Each row was made from one small tree. The marks that hang from a mark follow it in brackets, in alphabetical order. Every link used is in the known rows. Write each row's tree.
Each row is shifted at random along 7 fixed directions that mean nothing.
Known rows
lepap{toge{vedabov{tivu{salib}}}}: [ 271 -219 -309  108 -187   82  335  302 -291  300  109  201  -43 -143
  -24  170 -166   55  342  125  -22 -176   75  -54 -141 -117 -193   12
 -111  -18  -77  -14  -23  135  115 -177   16  138 -131  -43  148  170
  364  356 -235  -20  114  109  206  104  -69  342 -103 -305]
salos{suko{sovug{senep{toge{lepap{tivu{salib}} vedabov}}}}}: [ 167   31 -105    7  -83  -89  267   65 -203   73  -21  214 -105 -104
  -75   14  -73   26  233  -36   43 -210   33  -67 -134  187    0   81
 -116 -269   63    2   12   -8  -60  -81   25   10  -29    3  -31 -106
   73   53 -165   31   -8 -157  -79   11 -137   33  -84  -82]
salib{fidafen{tivu} nute{sovug}}: [ -40  -10  219   39  -99  153  278  177   89  -41   81  321 -195  227
  248 -105 -133 -174  309 -194 -127 -133  286  125   98  326 -187   84
  -61 -272  144  -69 -241   91 -184   89  362   87 -190  197  -54 -146
  180 -120  -29  171 -201    8  -61   33  -24 -221   20   -9]
tivu{salib toge{lepap}}: [ 285  -39 -407  -62 -260 -133  136   86 -381   -6  143   41   94 -201
 -237  129   61  109  170  128  210 -264  -68 -171 -194 -264  -67   79
 -218  -93  -90  301  138  -80  162 -291  -20  118 -260 -252  184  442
  302  580 -256  -53  378  -65   80  136  -91  171 -146 -154]
nute{salib suko{sovug{lepap{toge}}}}: [ 127 -401  -11  223 -214  -16  129   32 -292   18   -7  299  -99  -43
 -130  289  -55 -190  366  -12  -77 -285    4 -184  264 -251 -187 -105
 -101  134  -34  322  -61  -86  -16  -90  122 -137 -322   22  -94  104
  383   48 -226   34  172  100  142 -165  -37   46   28 -399]
suso{nute{salib{tivu} sovug{lepap{toge} salos} suko}}: [-116  176  155  -84 -177  -94  143   45  -51  -18  116  305 -258  245
  -94   54  -47  112  125  -62  -83 -174   92 -101   35  106  -97  100
 -318 -148  125  105 -105  -60 -190 -159  222 -163  -86  149 -290 -145
  223 -339 -119  156 -106 -317 -119  -37 -121 -149  296  156]
suko{sovug{lepap{toge}}}: [  26  453 -159 -197  121 -450  -21  297  129 -333  -78  139   31 -170
  -77  -20   11  105  113  -30   -4 -208   64   22 -342  140  132  331
   43 -219  195  305  -46  -78  -59  -17  192 -128 -251  138  154 -252
   15   -7 -234  193  254 -447 -387  323 -535  -26  -97 -196]
suso{nute{sovug{lepap{tivu} salos senep suko}}}: [-101   -4  208  -52  -94 -158  134  166  168 -208 -221  112  -45  140
  266   37  -89 -137  196   39 -256  -32   33   25   79  159  -37    9
  136  -61  224   68  -61   32 -155   -4  214  -52 -182  194 -157 -229
  294 -275 -107  272  -15  -78 -316  112 -197 -170 -247 -356]
lepap{tivu{salib{nute{sovug suko}} vedabov} toge}: [ 133 -165   74  173 -284  -54  298   24 -217  -26   42  147 -203  -28
  -19  184 -136 -145  352  -78  -58 -254 -171  -42  147   66 -210 -436
  -68  -74  209   24  286    4 -200  -67 -179 -107   22  -95   46   61
  453  -81  -81   70  -22  -43  137    1  -92  -30    0  -40]
vedabov{lepap tivu{salib{nute{suko}}} toge}: [ 229  256 -249 -151 -305 -288  152  348 -210    4  244   78   44 -108
 -122   60  -86  158  216  173  -10 -317  126  -42 -288   29    1  115
  -84  -62   36  163  211 -186 -190 -116 -203  146  -62   52  -49  184
  253  194 -497  -27  135 -126 -218  307 -363  -99   75 -142]
sovug{lepap salos suko}: [ -16  430   -2 -391 -114 -233  201   58  129 -131   85    3    8   83
   78 -192   -9  219  -96   49   36 -145   92  -72 -344  171   30  312
 -155 -235   93  121 -157   53  -81 -248  148   71 -217   68  -83  -74
   79  -67 -321  172  144 -412 -340  282 -230 -140  -12   81]
salos{sovug{senep{lepap{tivu{salib} toge{vedabov}}} suko}}: [  84   -9   78   22  -53  -97  642  160 -158   12  148  393  -45 -315
  119  137 -350   19  245 -272 -100 -463  138 -186  167  -51 -168 -160
 -327  -21   84  185   83  -52  -56 -393 -120 -188  315   98  275 -254
  311 -172 -256  357 -159 -240   72   55 -280  -39  284   -7]
senep{lepap{tivu} sovug{suko} toge}: [ 144  182   14  -93  -36 -107  108  282    7  -91 -167   66   18 -125
  197 -125 -110  -19  338  -29 -203 -216  176   76 -260  448  -35  241
   95 -232  116 -132 -137  -73 -137   13  163  -78 -158  254   -9 -255
   -7 -125 -125    5   86 -164 -269  116 -336   15 -135 -415]
suso{nute{sovug{senep} suko}}: [ -47 -202  184  106 -164 -105 -142 -405 -285 -333 -428  359 -199  176
 -206  207  -79  -46  121   76 -128 -250 -409 -186  401 -295   53   29
 -359  323   89  430 -136  -31   33   -4  229 -475  138  133  -88 -527
   64 -589  166  237   -2 -242    6 -364   47   13  -59  -68]
tivu{salib{nute} vedabov{lepap{toge}}}: [ 239 -318 -125   27 -340  183  123  -41 -245   85 -133  176  -25    3
  127  270 -220  -39  268  181   -3 -152 -246   20  224 -154 -188  -30
 -289  130  -62  140  -53  156  279  -65   -2 -125  -28   42  -56 -144
  268  -19  258   18 -141  191  183 -156   46  187 -297 -284]
suko{sovug{lepap{tivu{salib vedabov}} salos senep{toge}}}: [  87 -161   80  100 -189  133  561  385  -45  330  293   58  -68 -109
  453   67 -123 -271  398  -78 -228 -208  282   18   74  260 -321 -224
   20 -186   82 -208  -46   32 -180 -137  -29  464 -170   57 -350   39
  407  289  -44   79 -124  315 -125  193  -60  137  -48 -249]
fidafen{salib tivu{toge} vedabov{lepap}}: [ 122 -144  -46   17  -86  -19 -195   37 -243  -16 -481  169   64  112
  132  292 -270  203  311  396   35  -82  -14  173   86  -56  -41  144
  117  185 -121  -18 -229  294  212  165   90  -97  -87  301 -258 -447
 -108 -244  291   92 -171  113   17  -54  -89  384 -334 -340]
senep{lepap sovug{salos suko} toge{vedabov}}: [ 259 -397   32  195 -270  307  313  -24 -361  124 -152 -102   17  -68
  241   94 -111 -276  451   85 -274 -220  118  -80  138   -6 -241 -154
   81   87   54 -143 -165  -45  -92  -99   49  114 -196   70 -246    8
  302  176   62 -172  123  365   85 -118  110  318 -216 -546]
lepap{toge{vedabov{tivu{salib{fidafen{nute{suko}}}}}}}: [ 143  129    2  113  -29 -349  213  -31 -486 -324  -26  300   -9 -273
 -419  367 -201  126  307  126  -47 -552  -35 -196  126 -497   68 -327
 -148  306  216  588  247 -127 -233  -52 -174 -322  359  122  311 -236
  198 -295 -232  298  206 -329   66   23 -378  126  369   64]
salib{fidafen nute{sovug suso}}: [  69 -161  177   94 -179  -63  221 -336 -207 -563   28  284 -159  -55
 -126  118 -101 -291  134 -336  -75 -355 -113 -231  320 -221 -163 -128
 -335   49  213  509  100 -180  -76 -142  195 -302   17  -17  386  125
  374  -66  -81  131   94 -146  134 -116  -17 -231  -23  -22]
salib{fidafen nute tivu{lepap toge}}: [  -9  163  126  -84 -353   69   26 -345 -186 -224  -53  132 -147  147
   55  -17   60  -20  141  -45   -1 -283   47   46  111  111 -125  -43
 -280 -214  134  176  118  -25 -243   79  177  -33 -141   14  -79  -85
   64  -55  125   -6  -86  -75  -35  -43  151 -127  -74  196]
sovug{lepap{tivu} salos senep suko}: [  68   23  102  -41 -127 -302  235  -77  -98 -374  -51   15   96  -44
   38   83   40   -1   10  258 -148 -386   10 -174  -62 -331  -48 -111
  117  120  135  351   60   22 -213 -171   94  -31 -189   71   83  133
  317   28 -403  246  397 -233 -285  225 -188 -125 -191 -307]
sovug{lepap salos senep suko}: [  59  -48   -9 -178 -200   47   19 -308 -126  -61 -213  202  -31  259
   74   -8   36  266 -166  414  -46 -206 -121 -130    6 -273  -55  403
 -348  170 -154  178 -460  234  218 -197  376  -84 -185  170 -268 -265
  -79 -188   18  123   96 -200 -122 -142  175  155 -284 -159]
fidafen{vedabov{lepap tivu toge}}: [ 223   28 -249 -125 -275   28 -137 -194 -294  109 -302   14 -107  144
  -21  -19 -162  182   89  303   58  -97 -164   29 -238  110  -11  389
 -222   69 -119 -127 -205  164  163  -20   10   27  -35   20 -208 -214
  -91  -14   89 -244  -15  -68    5   28   47  388 -327  -98]
suso{nute{salib sovug{salos} suko}}: [ -78 -440  292   29 -214   35   24 -142 -163 -198 -269  352 -177  143
   56  232 -294 -255  323 -233 -158  -10 -177 -140  511  -99 -159 -160
 -215  141  155  291   15  -43   71 -184  128 -352  -19   52   39 -153
  476 -392   59  236 -186   60  183 -278  -22  -95  -73 -245]
nute{salib{tivu} suso}: [  90    6  173   31 -196 -159  243  -79 -103 -225  193  110 -185  -85
 -104  117  -63 -226  257 -360 -125 -321    7 -131  111   61 -187 -224
 -214  -81  246  216  313 -129 -224  -92  -47  -27 -146  -77   41  188
  344  -74 -218   52  -24 -131   34   58 -146 -264  136  120]
lepap{tivu{salib{fidafen nute{suko}} toge}}: [  69   43  111 -133 -185 -190  238 -131 -300 -300  102  380  -67 -216
 -115  124 -280   80  158 -324  113 -351  -98 -176  138  -61 -157 -204
 -426 -134  113  438  357 -113  -38 -362 -123 -303  307  -38  557   53
  351  -71 -149  299  -67 -259  184  -15 -188 -106  160  203]
suko{sovug{salos senep{lepap}}}: [  85 -308  164  -44 -221  108  148 -435 -238 -200 -210   93  -91  -66
  185   41 -188 -278  122 -297  -70 -205 -310 -162  349   30 -200 -135
 -285   28  157  163   82  -60   85 -334  -16 -171   72 -119  146  -99
  368   26  225   64  -52   59  147 -148   18   99 -307  -80]
vedabov{lepap{toge} tivu{salib{nute{sovug{salos} suko}}}}: [ 167 -249 -156 -105 -486  272  109  335   42  451   44   28 -157  257
  399  -58 -120  -99  348  129  -89  160   98  184 -112  542 -277  161
   86 -316  -50 -519  -94  121   10  -11   68  349 -456  -62 -425  268
  408  262 -118 -290 -191  335    9   88   47   24 -449 -417]
toge{lepap{tivu{salib{fidafen}}} vedabov}: [  71  465   93 -144   76 -163  395  545   81   93  103   81  -59 -166
  169   -9 -223  -31  477  -35 -182 -162  428  186 -337  448   82   15
  100 -399  293 -158    9  114 -337  276   70  306  -52  214 -202 -385
    4 -192  -88  205 -189 -139 -411  373 -460 -133  178  134]
nute{salib{fidafen} suko{sovug} suso}: [  74 -254   74  -22 -239   40   58   50   78  -11   40  202 -256   32
  145  -13  -55 -362  326 -426  -32   68  142  -33   59  460 -198   93
 -121 -437   78  -49  -13  -89  -49   14  204  132 -473  -97 -123  284
  307  154 -210 -137  -80  148  -12  -70   58 -193 -248 -288]
salib{nute tivu{lepap vedabov}}: [  41   55   -5  -78 -239   19  234  -43    8 -196   -4  176  -67   81
  214   44  -98  -49  152  -35  -29 -170   75   76  -65   70  -85   26
 -241 -229   80  159   -5  176  -40  -22  202 -104 -160  111  145  -58
  201   22   32  137  -93  -94  -97  117   17 -120 -231  -90]
sovug{lepap{tivu{salib}} salos}: [ 130  136   -5 -331 -111  -52  250  -82 -134  -84  121  151  -43  -25
   40  -85 -190  186  -45  -77  116 -186 -125 -126 -159   65 -167  209
 -392 -168    3  106    1   96  163 -444   81 -103   53  -54  245  108
  253   46  -53  122  -14 -307   18  139 -164   56  -68  170]
toge{lepap{tivu{salib vedabov}}}: [ 270  140  -96   69  -63 -180  134  -40 -358 -133  -60   77  -66  -33
 -287  120   42   53  258  361  -12 -427 -135  -47 -141 -200   97    2
 -118  117  112  172  -33   64 -113  172   98  -43  -83   26 -143 -149
  -47 -129   15   18  196 -283 -168   96 -159   78   14   75]
tivu{lepap{toge{vedabov}}}: [  86  -79 -266 -171 -239   22  240  176 -121  127 -139  185    8 -255
  242  166 -261    5  250  -40   22  -21   34  -60  -99   62 -113  137
 -275 -154 -108  122  -20  165  251 -177   93  -21 -130  -21  273  -78
  331  194  -95   72    6   46   99  108 -132  281 -258 -347]
tivu{salib vedabov{toge{lepap}}}: [ 256   83 -315  -88 -204 -125  308  345 -169  130  221   -4   52 -208
   -6   56  -95   21  272   64   97 -192  105  -45 -297   -6  -41   42
 -176 -202    6   94   93   -2   44 -173 -152  289 -151 -125   29  217
  261  437 -259    3  160   -8 -106  302 -195   95  -60 -136]
salib{fidafen{vedabov} nute{suko{sovug}} tivu}: [ -26 -370  327  108 -267  340  205 -393 -140 -133 -128  395 -248  254
  261   16 -292 -237  261 -301  -39 -127   65   56  374  179 -248 -108
 -295 -195   34   27 -166  138  -85  -24  254 -218   33  156   68 -189
  214 -150  262  105 -365  184  237 -278  321  -83 -199   28]
tivu{salib{fidafen{nute{sovug suso}}} toge{vedabov{lepap}}}: [ 207  223 -109  -42 -189 -310 -211 -132 -164 -427 -182 -265   -9  -62
 -221  123  133 -117  214   24   76 -163  -70   30 -114   51   93 -123
  198 -220  351  212  389 -209 -260  121 -163   78 -235 -203 -134  197
  138  168  -38 -153  292 -108 -247  156 -205  -68 -268 -104]
nute{sovug{lepap{tivu} suko}}: [  10  -37  200    7 -156 -155  308 -134  -33 -245  -80  155 -110  -34
   68    5 -190 -158  168 -251  -93 -321  -11 -184  101   86 -114 -111
 -150  -29  157  183   63  -67 -218 -237    1 -213  -22    1  139  -74
  311 -196 -236  186   32 -226  -26   74 -128 -204   46  -40]
toge{lepap vedabov{tivu}}: [ 334  289 -362 -104  -89  -67  212 -229 -382   -3    2   87 -111   36
 -388  -74    8  319  -37  246  185 -281  -47 -176 -563  -76  116  411
 -425 -173  -24   48 -172  128   35 -186  168  -50   10  -84  130   72
  -81  222 -138 -140  256 -449  -39  133  -15  291  -47  250]
sovug{lepap{tivu toge}}: [  92 -258   36   70 -245   66  287 -101 -307   41 -172  206  -48 -197
  107  219 -257  -62  267   35 -135 -293 -207 -166  217  -98 -269 -145
 -229  222  -63  172   49   84   93 -147   17 -191   68   27  153 -162
  362 -137    2   85   -7   41  263  -75  -59  264  -93 -185]
salos{sovug{lepap{tivu toge} senep} suko}: [  69 -246   22  162 -160  -51  164  -69 -148  -52 -290  120 -102  -61
   42   52   -7 -163  257   75 -107 -230 -163  -81  142   23 -154  -81
  180   19   79   25   83   -3  -60   39   60  -94 -213 -129  -58  -67
  240 -128 -255  -45  105 -131   14  -37  -56   -8 -310 -390]
senep{lepap{tivu{salib{nute}} toge} sovug suko}: [ 237 -114 -117 -188 -186  364  297  499   95  517   49  268 -101   74
  423 -241 -236   81  355 -120  -32   86  135  202 -264  829 -304  480
 -204 -542 -182 -612 -376   87  255 -145  289  -21 -192  234  -60 -103
  175   42   68 -142 -281   83   37  -96 -122  149 -288 -442]
sovug{lepap{tivu{salib{nute} toge}} salos senep suko}: [   1  -79  165 -181 -214    3  -93  -79   32 -117 -368  190    7  278
  326   97  -40  210   58  413 -198  -35  -37  117  144  -21 -111  147
   -5   63   19   23 -204  265  112   11  256  -58 -227  281 -378 -364
  -37 -376  162  204 -175   13 -189 -124   75   51 -478 -353]
salos{sovug{senep{lepap{tivu{salib} toge{vedabov}}}} suko}: [ 111 -122  161  201  -16 -140    3  -94 -262 -200 -431  177 -107  -82
 -108  188  -49 -119  403  165 -235 -373 -186   24  310 -125   22 -169
  214  218  263  136   94  -29 -141  280   18 -239  -17   71 -238 -535
  -48 -570   31   64  -45 -206 -105 -157 -199  -53 -123 -275]
toge{lepap{tivu{salib{fidafen{nute{suko}}}}} vedabov}: [ 100  -21  144   75  -56    8  219  329  -65   40 -232   54  -44  -27
  210  172 -218 -214  604  168 -248  -34  242  210    5  283   53 -188
  310 -154  230 -155  -11  173 -256  447   94  169 -149  217 -333 -349
  103 -286   72   99 -169  191 -220   88 -222  -20 -161 -226]

Which tree is each row?
[ -52  164   54 -227 -166 -123  172  355  208   91  -62  163 -129   81
  344  134 -405  -30  324 -115 -109  154  246  168 -103  629  -12  139
  -30 -252   79 -173 -123  160   -3  119  -10   52   15  306 -292 -314
  135 -466  -60   86 -402  -24 -182   92 -319  -36  -71 -158] | fidafen{nute{salib suko suso} vedabov{lepap tivu}}
[ 191 -139 -216   -5 -166  -25 -234 -318 -281 -343 -444   51   38   81
  -55   84   -2   36   99  306  189 -101 -120   11  -93 -125   20  180
   13  -43  -49  224  -84  128  138   55  217 -155 -197  -38  227  141
   59  214   56  -99  295  -52   27   -1  100  277 -563 -354] | salib{fidafen{nute tivu{toge vedabov{lepap}}}}
[ -28 -179   27  -32 -144  -27  381   61 -102    8 -135  288  -54 -253
  146   67 -305 -118  293 -273  -26 -186  -41 -168  208   93 -190  -45
 -129  -31   16  179   71  -58   97 -229  -31 -193   21  -91  237 -177
  348 -181 -285  131 -125 -149  189  -13 -173   -7  -35 -227] | salos{sovug{lepap{toge}} suko}
[ 225  197   37 -178 -292 -156   62 -658 -302 -256 -114 -132  -68  154
 -187  -84  143  283 -275  278  141 -379 -353 -222 -196 -123  -59   20
 -333  -77  104  127  113   22 -122 -391 -132 -134   91 -161  -95  115
   18   15  -35  -29  288 -428 -122  -13  100   93 -205  224] | sovug{lepap{tivu{salib vedabov}} salos senep{toge} suko}
[ 235 -209    2  106 -175  -37  237   64 -267  -46 -156   75    0 -247
  112   65 -172 -219  415  -36 -149 -318  -11  -51  -16  173  -93 -103
   16  -36   56   22   39 -136 -110   -2  -44 -117  -62  120   77  -85
  255   52  -75  -62  101   76  -66   51 -158  119 -213 -477] | senep{lepap{tivu{vedabov{toge}}} suko{sovug}}
[ 195 -292 -151  233 -182   19  189  -44 -363   90 -136  197 -102  -41
  -97  131   -2  -89  299  206  -29 -287  -68 -127   86 -128  -88   13
  -53  135  -87  111 -127    7    3   49  104  -15 -214   18 -191  -57
  117   41 -146 -118  101   44   42  -75  115  212 -169 -364] | salos{suko{sovug{lepap{tivu{vedabov{toge}}}}}}
[  -9 -160 -162 -306 -201 -156  101 -211    9 -374  -71  491 -204 -147
   45  -11 -331   38 -106 -548  179   31 -101 -345 -133  118  -90  442
 -726 -338 -164  333 -114   10  418 -579  272 -442    2 -112  713  218
  321  110 -301  113  -21 -385  201  -59   14  -39 -293 -163] | nute{sovug suko suso}
[ 138   23 -177 -116  -86  -72  246  423  -62   90  136  390  -99 -110
  145   69 -256  128  272   26   28  -66  237   50 -194  207  -77  220
 -270 -255 -113  -12 -131  153  155  -42  147   81  -14  192  100  -13
  105   28 -176  107 -168  -54  -68  135 -127  114  -88 -213] | lepap{tivu{salib{fidafen{nute{suko suso}}} vedabov{toge}}}
[  -8 -526  167  159 -311  199  336   40  -89   59 -156   97  -45  114
  322  161 -176 -367  362  -25 -240  -27  -48 -101  423  -26 -252 -217
   23  160   49   52  -93    7  -17 -132  134   14 -224   43 -185   14
  581  -34  -32  116  -56  361  101  -94  121   21 -257 -483] | suso{nute{sovug{lepap salos suko}}}
[  92 -107  -62   63 -114 -167   12  -34 -164 -336  -95    9  -68  116
 -195   34   92 -182  137   41  -31 -129 -227 -115   10 -193   -4   17
   61   36  216  273   41 -105  -50 -122  199 -106 -283 -114  107  223
  421  149 -172   48  372 -162 -110  101 -138  -55 -238 -265] | suso{nute{sovug{salos}}}
[ 167 -303 -297   27 -246   76  257  176 -210  149  -22  198    1  166
  124  139 -362  157  131   59  324   90  134  -37 -122  190 -152  175
  -62 -242 -293 -197 -183  167  236 -385  -52  -94   -1  103   91  341
  436  344 -228  -33  -21  133  230   36  -70  262 -263 -347] | fidafen{nute{sovug suko} salib tivu vedabov{lepap toge}}
[  78   17   55  -18 -259   52  118 -195 -161 -116  -54   77 -121  -66
  125   -9 -131 -150  237  -54  -25 -333  110   -6  -54   78 -129  -44
 -178 -168   76   82   54   30 -224   50   83   54  -97  -43   69   -4
  171  126  -19  -49   25  -41  -46  148   39  -32 -115    3] | salib{fidafen tivu{vedabov{lepap{toge}}}}
[ 135  178  -38  -34  -71 -141 -111   20 -116 -141 -247  171 -159  257
 -170   75    6  244  180  337 -114 -130  -41  116 -108  -42   66  129
   41   26  243   -5 -110  133  -98  121  143 -139 -159  166 -245 -348
  -90 -348   22   54   -8 -271 -132   -5 -139  101 -135  -83] | lepap{toge{vedabov{tivu{salib{nute{sovug{salos suko}}}}}}}
[ -52    4   95    3 -300  156  301  -71 -228  195  -50  240 -177  -32
  257  138 -244    8  354  -14 -153 -269  165  -10  130  113 -154 -139
 -426   -2  -12  -24  -90  168  -90   35   35  124   72  111 -285 -462
    6 -237  227  103 -386   56   85  -25  184  212  114  208] | salib{tivu{toge{lepap} vedabov}}
[  76  294  -89 -208  -59 -238  -19 -161 -203 -343 -196  154   13 -161
  -70   22  -74  145  104   -9  153 -268  120  -67 -230  -32   61  163
 -207 -226   71  346   71   18  -80  -62  132  -94  -28  -17  368  -55
  -10  108 -126  130  187 -325 -132  194 -139  108  -91   25] | salib{fidafen{tivu{lepap toge{vedabov}}}}
[ 198 -241  -97   33  -48   92  -59   65 -110  -41 -164  273  -33  171
   25   54 -138   96  200  163   63  -94  -23  120  -56  -78  -95  285
  -80  -52  -95   -1 -237  280  256  -16  297 -104 -284  154   31  -63
   32   64   89   58  -50    8   45  -22   13   94 -373 -306] | fidafen{salib{tivu{vedabov}}}
[ -18    0   67 -229 -110  137  118  174    6  206 -190  384  -69   42
  377  128 -579  224  244  -71   18   -5   99  178   61  334 -166  272
 -306 -114 -138 -184 -253  327  294 -106   78 -168  182  367  -72 -625
   22 -381  311  216 -580   26  121  -40 -215  186  -93  -20] | fidafen{salib{tivu} vedabov{lepap{toge}}}
[ 148  192 -315 -207 -305 -138  107  199 -140  136   78   27   -8 -132
   72  -31 -100  108  162   67   35 -189  119  -54 -388  218  -70  261
 -152 -178  -63    2   50  -27  -27 -165  -29  240 -183  -85   27  170
  207  330 -336 -128  122 -113 -122  319 -163  142 -130 -157] | vedabov{lepap tivu{toge}}
[ 246 -202   17  -44 -276 -187    6 -326 -349 -407 -186 -174  104 -170
  -46   93   37 -133  100  119  -23 -338 -281 -163  -38 -269 -101 -255
   79    6  180  294  332 -123  -69 -237 -135  -97 -108 -202  280  379
  430  304 -133  -25  475  -97  -92   92 -111   25 -462 -401] | sovug{salos senep{lepap{tivu{salib toge vedabov}} suko}}
[-122  -85  333 -118  -55 -155   43  202  309 -325 -302  173   15   20
  309   58 -279 -321  363 -355 -204   63  158   64  203  314  -81  -14
  158 -230  311  227  100  -92 -134  -28  138 -193 -214  160  134 -160
  404 -282 -139  321 -116   31 -200   69 -337 -393 -210 -458] | suso{nute{salib{fidafen} sovug{lepap suko}}}
